[[-75 -47  -3  22  11  15 -74   4 -20   3   2  35 -62 -23 -78]
 [-38  32   2  34  -4 -15 -36 -17  16   9  -4  -5  54 -26 -32]
 [ 40 -20  -6 -51   8  15  33  40 -37  -5  -1  19 -28  32  47]
 [-46  18   2  -4 -10 -11 -34   9  -8  -6  -4  60  33  -6 -40]
 [ 21  51   4  -8  -9  -8  34   2 -21   8  -5 -33  91   3  37]
 [ 25  -5  17  24  13  14  56 -11  -4   2   5  40  -1 -21  55]]
Find the 1st entry on the main diagonal.
A: -75
The last entry, reading row by row: 55
The smallest entry in the last column is -78
Find the entry just left of 13.
A: 24
Find the entry directly below the smallest entry.
A: -32
The last entry in the row that holds the largest entry: 37
Find the 3rd entry from the end, reading row by row.
A: -1
Find the entry just right of the largest entry.
A: 3
The first entry of the largest entry's row is 21
The smallest entry in the last row -> -21
Find the 5th entry from the end, reading row by row.
A: 5
The bottom-left entry: 25
The entry directly below -51 is -4
The entry directly above the largest entry: 33
Find the fifth entry in reading order.
A: 11
Find the 2nd entry on the main diagonal.
A: 32
The entry just right of -28 is 32
The entry just left of the smallest entry: -23
Find the largest entry in the first row.
A: 35
The entry just right of 13 is 14
The third largest entry -> 56
The top entry of the column that holds the largest entry: -62
The largest entry in the first column -> 40
The entry directly below -9 -> 13
Find the largest entry.
A: 91
Find the entry just left of -15.
A: -4
The entry directly above -15: 15
The entry just right of 56: -11
The entry directly below 54 is -28
The 3rd smallest entry: -74

[[ 11 -31  43 -26  24  53 -62   8 -25  39 -77   0]
 [  4 -56  64 -15  19  41 -65  -1  -7   6 -65  -2]
 [  9 -48  57 -16  18  39 -56   1 -10  15 -71  -6]
 [ -3 -66  67 -21  20  27 -57 -15  -4  -7 -66  -3]
 [  7 -43  56 -24  21  35 -52   0 -20  26 -74  -6]
 [ 21  -1  19 -25  20  43 -34  18 -35  64 -73  -8]
 [ 13 -18  32 -29  24  54 -56  13 -33  52 -77   0]
 [ -5 -71  69 -14  18  31 -63 -14   5 -19 -58   1]
 [ 11 -37  49 -20  21  50 -61   8 -19  30 -74  -2]
 [ -1 -61  66 -21  21  30 -57 -11  -8   1 -68  -3]
 [ 13 -25  39 -26  23  48 -54  11 -29  46 -76  -3]
 [ 14 -11  26 -33  25  46 -45  12 -38  60 -78  -2]
 [ 19   4  13 -26  21  51 -41  20 -37  66 -69  -2]]
The entry just right of -35?
A: 64
The fourth entry in reading order?
A: -26
The entry directly below 6?
A: 15
The largest entry in the first column is 21
The 1st entry, reading row by row -> 11
The 2nd entry from the end, reading row by row: -69
The second entry on the main diagonal -> -56
The bottom-left entry?
A: 19
The third-last entry, reading row by row?
A: 66
The entry just right of the smallest entry?
A: -2
The bottom-right entry: -2
The entry in the top-right corner: 0
The first entry of the largest entry's row?
A: -5
The entry just left of the smallest entry: 60
The entry directly below 23?
A: 25
The third entry in reading order?
A: 43
The 2nd entry on the diagonal from the top-right corner?
A: -65
The second largest entry?
A: 67
The 4th-last entry, reading row by row?
A: -37
The entry directly below 54 is 31
The entry directly below -18?
A: -71
The entry directly above the smallest entry?
A: -76
The largest entry?
A: 69
The entry directly above 31?
A: 54
The bottom entry of the column that holds the largest entry?
A: 13
The entry just right of 7: -43

B =
[[ 51 -52 -15  67  30 -18 -53]
 [ -2  -3  -2  -1  -2  -4  -1]
 [-63  43 -69  14  44 -16  62]
 [-31   6  -5 -35 -26  -5   7]
 [ -3  -4  -5   0  -3  -6  -4]
 [-40  16 -43   1  19 -19  29]
 [ 60  54  66   3  41  80  44]
 [-72 -77 -67 -33 -85 -83 -61]
 [-69  51 -71  13  50 -13  73]
 [ 24 -29  33 -19 -30   0 -28]]
What is the third entry on the main diagonal? -69
What is the 4th entry in reading order? 67
What is the 1st entry, reading row by row? 51
The last entry, reading row by row: -28
The bottom-left entry: 24
What is the entry directly below -13? 0
The entry just left of -71 is 51
What is the first entry in the row that holds the smallest entry? -72
What is the largest entry in the last column? 73
The top entry of the column that holds the smallest entry: 30
What is the second entry, reading row by row? -52
What is the 5th-last entry, reading row by row? 33
The largest entry: 80
What is the top entry of the column that holds the largest entry? -18
What is the entry directly below -40? 60
The second smallest entry: -83
The last entry of the smallest entry's row is -61
The entry directly above 80 -> -19
What is the entry directly above 41? 19
What is the entry just right of the largest entry? 44
The entry just right of -16 -> 62
What is the entry in the top-right corner? -53
What is the entry just left of the smallest entry? -33
What is the smallest entry in the last row? -30
The smallest entry is -85
What is the entry directly below 67? -1
What is the entry just right of 6? -5
What is the second entry on the diagonal from the top-right corner? -4

array([[5, 5, 4, 4, 6, 4, 5, 5, 4],
       [3, 4, 2, 5, 4, 4, 6, 5, 4],
       [4, 5, 4, 4, 5, 4, 5, 5, 4],
       [3, 5, 1, 5, 5, 4, 7, 5, 4],
       [6, 6, 4, 2, 8, 4, 4, 5, 4],
       [5, 4, 6, 6, 3, 5, 4, 5, 5],
       [5, 5, 4, 4, 5, 5, 4, 5, 4],
       [4, 4, 5, 5, 4, 5, 5, 5, 5],
       [4, 5, 6, 6, 4, 6, 5, 3, 6],
       [4, 4, 2, 4, 5, 4, 6, 6, 4],
       [6, 5, 7, 4, 5, 5, 3, 4, 5],
       [4, 5, 5, 6, 3, 6, 5, 3, 6]])
Rows and columns are numbered from 1.
Give the entry in the top-left corner.
A: 5
The top entry of the column that holds the largest entry is 6
Give the entry in the top-right corner.
A: 4
Give the entry at row 1, column 3.
A: 4
The entry in row 2 and column 2 is 4
The entry directly below the largest entry: 3
The entry in row 3 and column 2: 5
Give the entry at row 1, column 2.
A: 5
Give the entry in row 3 and column 1.
A: 4
The smallest entry -> 1
Give the entry in the bottom-left corner.
A: 4
Give the entry directly above the largest entry.
A: 5
The entry just left of the smallest entry is 5
Give the entry in row 2 and column 1.
A: 3
Give the bottom entry of the column that holds the largest entry.
A: 3
Give the bottom-right entry.
A: 6
Give the entry at row 2, column 3.
A: 2
